Below is a small trained network, with its code and all its weights. Each question gives an input and a target symbol and asks what happens when units are switched off, that is, made to give their printed mean instead of their output.

import numpy as np


def w(rows, s, z=0):
    codes = np.array(rows[::2]) - 128.0
    scale = np.full(codes.shape[1], s)
    scale[-1] = z or s
    return codes * scale


def f(y):
    return y / 2 * (1 + np.tanh(0.7978845608 * (y + 0.044715 * y**3)))


def softmax(a):
    e = np.exp(a - a.max(-1, keepdims=True))
    return e / e.sum(-1, keepdims=True)


def log_softmax(a):
    a = a - a.max(-1, keepdims=True)
    return a - np.log(np.exp(a).sum(-1, keepdims=True))


def net(x, mask):
    ids = ['ΓΠβδζθλτφψω'.index(c) for c in x.split()]
    T = len(ids)
    res = E[ids] + P[:T]
    q, k, v = (res @ M[0].T for M in (Q, K, V))
    z = softmax(np.where(np.tri(T) > 0, q @ k.T / 3**0.5, -1e9)) @ v
    res = res + np.where(mask[0], z, O[0][:, -1]) @ O[0][:, :-1]
    y = f(res @ A[0][:, :-1].T + A[0][:, -1])
    res = res + np.where(mask[1:9], y, B[0][:, -1]) @ B[0][:, :-1]
    return log_softmax(res[-1] @ U[:, :-1].T + U[:, -1])


Q, K, V, O, A, B = {}, {}, {}, {}, {}, {}
E = w([
[130,124,72,122,98,82,199],'Γ',
[149,126,184,164,112,14,129],'Π',
[131,166,112,84,157,170,74],'β',
[157,129,159,148,210,132,123],'δ',
[1,60,92,143,117,113,98],'ζ',
[183,124,144,92,69,143,125],'θ',
[150,175,121,174,179,131,174],'λ',
[122,110,119,85,224,115,103],'τ',
[95,67,180,133,171,99,178],'φ',
[144,79,83,113,157,75,204],'ψ',
[59,123,153,113,125,204,119],'ω',
],0.025)
P = w([
[118,82,129,93,75,154,1],'0',
[105,117,158,106,90,113,39],'1',
[117,142,154,109,88,109,92],'2',
[116,151,157,125,90,101,130],'3',
[112,149,151,135,98,98,148],'4',
[110,145,150,146,108,97,164],'5',
[106,142,148,154,118,105,180],'6',
[104,136,147,154,128,104,201],'7',
[106,132,146,160,142,104,210],'8',
[102,122,149,156,158,104,222],'9',
[101,111,147,158,174,103,227],'10',
[101,127,130,173,143,107,225],'11',
],0.0087)
Q[0] = w([
[190,172,75,4,125,227,183],'head 0',
[126,190,147,127,159,198,120],'head 0',
[57,75,251,134,111,85,164],'head 0',
],0.013)
K[0] = w([
[123,138,156,101,4,117,83],'head 0',
[131,171,183,135,98,155,92],'head 0',
[108,117,165,165,165,127,159],'head 0',
],0.018)
V[0] = w([
[172,13,237,124,167,132,151],'head 0',
[41,47,3,42,81,51,201],'head 0',
[172,136,7,28,170,138,64],'head 0',
],0.0052)
O[0] = w([
[86,250,121,202,69,90,164,252],'head 0',
[130,139,169,8,106,131,203,181],'head 0',
[128,163,91,112,152,126,191,64],'head 0',
],0.013,0.0041)
A[0] = w([
[199,150,162,140,134,78,133,143],'neuron 0',
[93,113,201,91,12,144,69,1],'neuron 1',
[148,144,128,188,48,113,188,108],'neuron 2',
[247,124,103,158,146,72,145,171],'neuron 3',
[69,200,145,88,158,153,50,108],'neuron 4',
[192,194,171,97,181,135,82,214],'neuron 5',
[165,48,181,106,112,95,64,132],'neuron 6',
[119,137,174,101,155,165,176,134],'neuron 7',
],0.011,0.0057)
B[0] = w([
[91,122,117,112,104,153,119,205],'neuron 0',
[183,88,97,161,116,117,164,220],'neuron 1',
[139,118,155,139,182,130,111,255],'neuron 2',
[75,133,132,117,108,178,121,204],'neuron 3',
[148,152,176,106,199,153,178,217],'neuron 4',
[156,136,105,123,95,103,96,206],'neuron 5',
[185,97,146,102,127,193,127,139],'neuron 6',
[170,140,4,152,107,128,91,214],'neuron 7',
],0.015,0.0078)
U = w([
[123,24,109,100,157,138,114,35],'Γ',
[176,96,178,202,137,3,169,139],'Π',
[73,26,133,91,145,159,58,168],'β',
[3,127,192,54,124,124,170,164],'δ',
[162,131,130,149,127,113,121,4],'ζ',
[249,114,134,177,71,122,79,118],'θ',
[103,182,71,207,101,140,37,159],'λ',
[183,195,181,73,192,137,97,232],'τ',
[125,189,152,75,51,79,241,203],'φ',
[149,135,134,135,124,118,127,23],'ψ',
[170,95,180,142,199,178,192,46],'ω',
],0.0078,0.0037)

Each question gives the input, a string of symbols that net reads in full, and the target symbol t.
The units are the heads (3 rows each of Q, K, V and O) and the neurons (one row each of A and B). Each row of codes is followed by its name. A weight is (code - 128) times the scale printed after its matrix; where a second scale follows, it is the last column's (O, A, B and U).
mask holds one flag per unit, heads first, then neurons. A switched-off unit (its flag False) gives its mean, the last column of its rows in O or B, instead of its output. The means were averaged over made-up inputs and are rounded, as every weight is.
A unit's drop is (log p(t) with every unit on - log p(t) with that unit switched off) / (log p(t) with every unit on - log p(t) with every unit switched off).
The circuit of an input: a set's keep is (log p(t) with only the set's units on - log p(t) with every unit switched off) / (log p(t) with every unit on - log p(t) with every unit switched off). Starting from all 9 units, units are removed one at a time, each time the one whose removal leaves the highest keep (on an exact tie, the one counted first), for as long as the keep stays at least 0.8.
circuit, biggest first: the units of the circuit, biggest drop first
unit that matters most: the unit with the biggest drop
k most important neurons: the k neurons with the biggest drops, biggest first
drop of u: that unit's drop, to one decimal
input Π β ω Π, target θ: circuit, biggest first -> head 0; neuron 6
input φ β δ λ, target λ: circuit, biggest first -> neuron 4; neuron 3; head 0
input φ φ λ θ θ ω Γ θ λ Π, target β: circuit, biggest first -> head 0; neuron 3; neuron 0
input ω Γ Π β θ θ θ Γ Π, target θ: circuit, biggest first -> head 0; neuron 7; neuron 6
input δ Γ τ λ φ λ λ τ τ Π φ ζ, target Π: circuit, biggest first -> head 0; neuron 1; neuron 2
input Γ Π λ φ θ τ Π β Γ θ ζ, target δ: unit that matters most -> neuron 7
input ζ ψ Π τ Γ ω β ω β τ θ, target θ: circuit, biggest first -> head 0; neuron 1; neuron 4; neuron 6
input λ ψ Γ λ ω Π β ψ φ ζ, target Π: circuit, biggest first -> head 0; neuron 1; neuron 3
input τ ζ ω, target ω: 2 most important neurons -> neuron 4; neuron 1
input ω ω τ ω τ ζ, target δ: 3 most important neurons -> neuron 7; neuron 1; neuron 5
input β τ Γ Γ δ τ τ ω, target ω: 3 most important neurons -> neuron 4; neuron 5; neuron 1
input θ φ ψ ζ, target φ: 2 most important neurons -> neuron 1; neuron 2
input ζ τ φ ω φ ζ δ τ λ ψ θ, target θ: 2 most important neurons -> neuron 7; neuron 1
input Π τ Π Π ω δ Γ Π, target λ: most important neuron -> neuron 3
input τ τ Π ψ Π ω Π, target φ: drop of head 0 -> 1.3
input β β λ Γ ψ ψ, target φ: drop of head 0 -> 1.5
input θ ω ψ ζ φ θ β Π δ τ Π Π, target δ: drop of neuron 3 -> 0.2
input Π δ ζ, target λ: drop of head 0 -> 3.1
